Here is a tiny trained network, its code and every weight. The questions are about switching its units off for an input and a target symbol, where a switched-off unit gives its printed mean instead of its output.

import numpy as np


def w(rows, s, z=0):
    codes = np.array(rows[::2]) - 128.0
    scale = np.full(codes.shape[1], s)
    scale[-1] = z or s
    return codes * scale


def f(y):
    return y / 2 * (1 + np.tanh(0.7978845608 * (y + 0.044715 * y**3)))


def softmax(a):
    e = np.exp(a - a.max(-1, keepdims=True))
    return e / e.sum(-1, keepdims=True)


def log_softmax(a):
    a = a - a.max(-1, keepdims=True)
    return a - np.log(np.exp(a).sum(-1, keepdims=True))


def net(x, mask):
    ids = ['βγεηθμξτω'.index(c) for c in x.split()]
    T = len(ids)
    res = E[ids] + P[:T]
    q, k, v = (res @ M[0].T for M in (Q, K, V))
    z = softmax(np.where(np.tri(T) > 0, q @ k.T / 4**0.5, -1e9)) @ v
    res = res + np.where(mask[0], z, O[0][:, -1]) @ O[0][:, :-1]
    y = f(res @ A[0][:, :-1].T + A[0][:, -1])
    res = res + np.where(mask[1:9], y, B[0][:, -1]) @ B[0][:, :-1]
    return log_softmax(res[-1] @ U[:, :-1].T + U[:, -1])


Q, K, V, O, A, B = {}, {}, {}, {}, {}, {}
E = w([
[134,159,98,180,70,240,146],'β',
[212,118,93,141,197,133,105],'γ',
[184,60,181,96,89,187,130],'ε',
[110,167,34,191,173,120,222],'η',
[152,93,78,71,177,9,173],'θ',
[191,187,159,129,112,210,81],'μ',
[130,153,220,233,125,117,103],'ξ',
[71,56,83,180,142,49,199],'τ',
[50,80,49,173,107,176,109],'ω',
],0.012)
P = w([
[214,110,77,142,3,24,132],'0',
[189,115,83,143,209,179,234],'1',
[206,113,95,173,189,213,190],'2',
[126,93,144,156,125,117,61],'3',
[179,114,108,192,62,151,91],'4',
[80,132,65,234,242,172,155],'5',
[190,97,111,218,150,178,103],'6',
],0.0058)
Q[0] = w([
[21,160,74,107,127,104,146],'H0',
[210,187,80,227,112,166,170],'H0',
[236,38,130,169,136,115,233],'H0',
[208,89,97,255,147,192,173],'H0',
],0.0065)
K[0] = w([
[117,85,246,126,188,162,109],'H0',
[165,100,125,185,40,74,99],'H0',
[159,188,78,170,4,118,94],'H0',
[205,141,104,170,2,11,95],'H0',
],0.0061)
V[0] = w([
[115,36,43,101,78,203,182],'H0',
[22,47,68,173,179,8,190],'H0',
[183,65,88,65,227,84,154],'H0',
[116,245,3,139,183,189,155],'H0',
],0.0079)
O[0] = w([
[141,252,2,90,156,71,23,179],'H0',
[33,101,54,104,82,201,104,3],'H0',
[132,88,51,249,46,60,136,114],'H0',
[139,230,149,111,56,158,223,37],'H0',
],0.0071,0.0043)
A[0] = w([
[139,137,116,161,127,156,221,174],'N0',
[134,68,138,116,232,60,77,131],'N1',
[160,156,72,1,106,85,86,209],'N2',
[148,136,102,218,155,148,208,252],'N3',
[106,71,181,124,162,55,78,103],'N4',
[125,81,93,146,51,165,118,136],'N5',
[176,139,212,70,118,55,243,58],'N6',
[174,163,187,99,178,92,174,132],'N7',
],0.0064,0.0021)
B[0] = w([
[159,83,148,135,57,130,165,159],'N0',
[128,84,122,75,118,154,113,252],'N1',
[90,85,121,146,254,248,191,165],'N2',
[186,86,179,92,38,78,105,232],'N3',
[144,123,156,82,147,173,132,182],'N4',
[94,113,172,170,103,101,160,152],'N5',
[12,155,188,150,176,125,134,170],'N6',
[94,182,183,143,148,109,57,210],'N7',
],0.008,0.0048)
U = w([
[136,225,120,104,156,169,111,83],'β',
[192,124,113,145,81,55,185,83],'γ',
[168,98,74,94,159,76,3,198],'ε',
[135,176,103,124,74,185,202,139],'η',
[69,62,117,151,96,74,120,3],'θ',
[89,140,192,123,124,55,91,208],'μ',
[108,42,175,78,132,211,142,162],'ξ',
[9,113,83,175,143,169,80,69],'τ',
[70,144,68,120,202,157,188,95],'ω',
],0.0056,0.0021)

Each question gives the input, a string of symbols that net reads in full, and the target symbol t.
The units are the heads (4 rows each of Q, K, V and O) and the neurons (one row each of A and B). Each row of codes is followed by its name. A weight is (code - 128) times the scale printed after its matrix; where a second scale follows, it is the last column's (O, A, B and U).
mask holds one flag per unit, heads first, then neurons. A switched-off unit (its flag False) gives its mean, the last column of its rows in O or B, instead of its output. The means were averaged over made-up inputs and are rounded, as every weight is.
A unit's drop is (log p(t) with every unit on - log p(t) with that unit switched off) / (log p(t) with every unit on - log p(t) with every unit switched off).
The circuit of an input: a set's keep is (log p(t) with only the set's units on - log p(t) with every unit switched off) / (log p(t) with every unit on - log p(t) with every unit switched off). Starting from all 9 units, units are removed one at a time, each time the one whose removal leaves the highest keep (on an exact tie, the one counted first), for as long as the keep stays at least 0.8.
circuit, biggest first: the units of the circuit, biggest drop first
top k neurons: the k neurons with the biggest drops, biggest first
drop of u: that unit's drop, to one decimal
input μ ω ξ, target μ: circuit, biggest first -> (H0; N7; N6)
input θ ω τ, target θ: circuit, biggest first -> (H0; N5; N3)
input μ η ε, target μ: circuit, biggest first -> (H0; N6; N7)
input μ μ ε μ μ η μ, target μ: top neuron -> (N7)
input θ ε ε, target θ: circuit, biggest first -> (H0; N5)
input ω ε θ, target ω: circuit, biggest first -> (N2; H0)
input η τ γ μ β β, target η: circuit, biggest first -> (H0; N0)
input μ μ μ ξ μ ε, target μ: circuit, biggest first -> (H0; N7; N6)
input ξ ε ε γ ε ε ξ, target ξ: top 2 neurons -> (N4; N1)
input μ ε ε γ γ ε η, target γ: top 2 neurons -> (N3; N0)
input ε θ ε η, target ε: circuit, biggest first -> (H0; N6)
input β ε ω ω μ, target β: circuit, biggest first -> (H0; N3)
input β γ ξ, target β: drop of N3 -> 0.0
input γ ξ ε, target γ: drop of H0 -> 0.8
input ε μ ε ε γ τ, target ε: drop of H0 -> 0.6
